Rows, each with roughly how far along a hidden order it lies (0 to 20)
In the rows, 128 means zero.
[134 134 139 115 116 124 111 126  93 143 132  96 107 122 123 117 116 135
 126 111 107 133 131 128 135 130 121 120 107 138 158 143 116 151 118 144
 124 117 123 121 139 138]
6
[123 121 115  75 159 170 104 110  88  55 142 147  88  89 158 116 170 154
 111 103 135 108  95 123  72 131  92 175 231 168 176  82 153  75  18 157
 111 163 175 122 155 125]
17
[119 129 127  99 137 139 101 116  70 103 157 123  78 102 148 112 129 135
 121  96 127 109 131 123  99 128 104 159 182 166 200 111 132 102  54 160
 106 127 161 113 160 138]
14
[143 121 137 102 128 140 103 121  85  88 136  79  84 112 149  99 142 141
 125  99 133 122 123 127 116 129 129 153 150 164 174 115 135 117  82 159
 106 130 158 108 145 122]
11
[117 122 113 104 154 143 104 114  68  47 164 151  77 101 168 113 144 125
 126 100 161  86 133 121  79 125 107 183 241 184 194  95 144  47  65 159
  99 141 192 106 170 126]
19
[131 117 119 127 142 125 114 123  82  48 163 119  55 112 166 105 142 112
 138 107 180  95 147 124 104 121 131 172 180 177 193  97 145  55 106 153
  88 124 200  94 156 115]
16
[142 128 140 151 112 108 137 136 135 155 124  99 132 143 107 125 117 116
 138 134 130 146 143 131 157 126 147 112  67 113 114 142 119 153 189 119
 128 103 113 123 111 132]
2
[ 86 137 111  62 156 159  88 105  54  81 169 183  83  79 159 122 127 147
 107  87 113  83 123 119  57 129  68 184 255 194 216 100 140  69   1 168
 117 144 176 126 183 155]
20
[136 125 133 115 131 138 123 126 124 124 123 113 124 119 127 122 137 138
 125 122 123 134 114 128 120 130 125 141 136 132 130 129 132 136 103 133
 124 138 129 132 127 126]
7
[118 124 117 107 140 133 104 116  62  34 167 125  57 103 165 112 134 122
 130  93 157  90 145 122  90 124 111 179 207 184 206  98 140  63  67 163
  94 127 192  99 166 128]
18
[117 121 112 106 148 147 111 117  87  64 151 152  83 101 159 118 143 131
 124 111 160  97 126 123  86 126 109 170 216 170 178  97 146  49  56 146
 110 141 181 116 158 125]
17
[145 135 154 109 105 131 112 129 124 185 107  64 142 128  97 122 116 153
 119 118  69 166 111 132 154 135 121  97  57 106 119 152 110 208 146 131
 142 113  75 137 113 140]
0
[147 127 140 128 121 134 125 130 148 142 108  89 136 131 111 124 138 141
 125 128 112 151 108 133 146 132 137 116 102 112 110 137 127 163 142 122
 128 134 110 132 113 119]
3
[153 114 125 109 143 156 128 123 146  74 105 106 136 112 133 117 166 150
 118 126 133 146  91 129 115 132 134 148 149 107 119 111 145 135  89 132
 121 161 138 131 117 107]
8
[133 126 137 130 120 111 107 126  60  87 145  84  57 118 148 100 122 114
 138  97 146 109 156 126 121 124 130 150 133 172 193 116 125  97 124 161
  92 102 175  93 159 130]
12

[134 111 191 142   5 112 107 180 120 146 127  38  87 131 124 128 159 124
 181  48 135 111 102 199 115 162 143 108 100  87 155 123 113 155 185 148
 156 106 181  77 206 224 135 124 105 139 103 199  50  98  64  43 255 133
 134 115]
0
[128 120 139  85 130 123 113 125 127 136 137 118 121 116 139 152 147 122
 139 152 140 133 119 143 122 128 121 128 134  87 127 131 127 132 136 142
 125 125 138 145 150 125 121 130 129 135 139 166 154 126 129 113 179 120
 130 122]
10
[117 141  79  86 224 131 143  77 127 113 119 220 153 107 137 129 102 123
  85 212 125 134 138 115 136  95 113 136 141 166 110 135 142 138  85 139
  93 136  89 187  85  47 129 139 145 109 127  61 202 150 189 174   1 121
 116 139]
20
[124 126 126  70 159 133 114 111 127 132 138 135 138 124 141 159 150 122
 134 175 141 142 121 133 125 119 114 139 143  88 121 137 131 128 120 136
 116 133 122 162 141 101 113 131 141 135 153 185 165 133 151 132 128 116
 126 122]
13
[123 132 125 109 132 125 131 120 122 125 119 151 129 119 130 126 124 123
 125 143 127 123 122 156 127 123 125 123 120 140 130 131 131 150 122 144
 116 124 124 142 134 122 132 133 130 119 113 121 133 128 142 119  93 128
 121 131]
12
[134 110 167 110  67 111 107 153 126 145 137  72  97 114 135 144 151 123
 158  99 140 121 112 166 118 145 133 113 118  79 141 123 118 140 166 150
 146 112 169 109 181 177 131 126 112 139 119 170 118 111  88  76 255 125
 136 117]
4
[121 133 111  78 178 136 124 101 125 125 129 164 143 123 138 147 136 122
 121 182 134 139 124 131 129 112 114 140 140 117 120 138 135 134 108 137
 107 134 108 169 124  85 117 134 143 126 145 153 165 138 167 143  64 119
 121 128]
15
[119 139 111 108 154 130 136 108 121 120 113 174 139 123 128 123 117 123
 115 158 123 124 124 148 130 116 122 129 123 157 125 134 135 151 108 141
 107 128 109 153 119 102 130 136 136 114 115 109 139 136 159 135  35 127
 116 134]
14
[133 113 168 127  51 108 114 155 124 141 128  79  94 114 131 130 141 124
 154  87 134 114 111 175 118 148 138 109 108 101 144 120 118 150 165 151
 145 110 165 100 178 184 138 127 108 131 102 145 105 109  86  69 255 130
 133 121]
4
[126 126 135 116 109 117 128 130 123 130 120 132 115 114 130 125 125 123
 131 128 128 118 120 159 125 130 130 118 116 133 133 126 127 151 133 148
 126 119 137 130 142 139 136 132 121 121 105 114 130 123 124 106 139 129
 125 129]
10
[130 117 149 111  95 112 117 140 126 137 130 104 106 109 134 134 135 123
 140 120 134 119 116 157 122 136 131 115 118 106 136 123 122 144 151 149
 135 116 152 121 159 151 135 129 114 129 111 126 136 118 106  93 205 126
 131 124]
8
[120 135 105  75 190 136 125  97 127 123 129 174 146 120 138 147 133 122
 115 193 134 140 127 126 130 107 112 141 143 123 116 138 137 132 102 135
 104 136 103 175 116  75 117 135 145 124 145 140 175 141 172 150  43 118
 121 130]
17
[132 114 160 121  70 108 115 150 125 140 129  89  98 110 132 132 137 123
 147 101 135 116 114 170 120 144 135 110 112 103 141 121 119 147 161 150
 142 111 163 108 168 172 137 128 110 131 105 138 119 112  91  82 241 129
 133 122]
5
[128 122 140 108 112 118 121 131 125 133 127 122 115 112 134 134 132 123
 135 132 133 122 119 156 124 131 129 120 121 115 132 127 126 144 140 146
 128 119 142 131 151 138 132 131 122 127 115 130 139 123 122 107 163 126
 128 126]
10
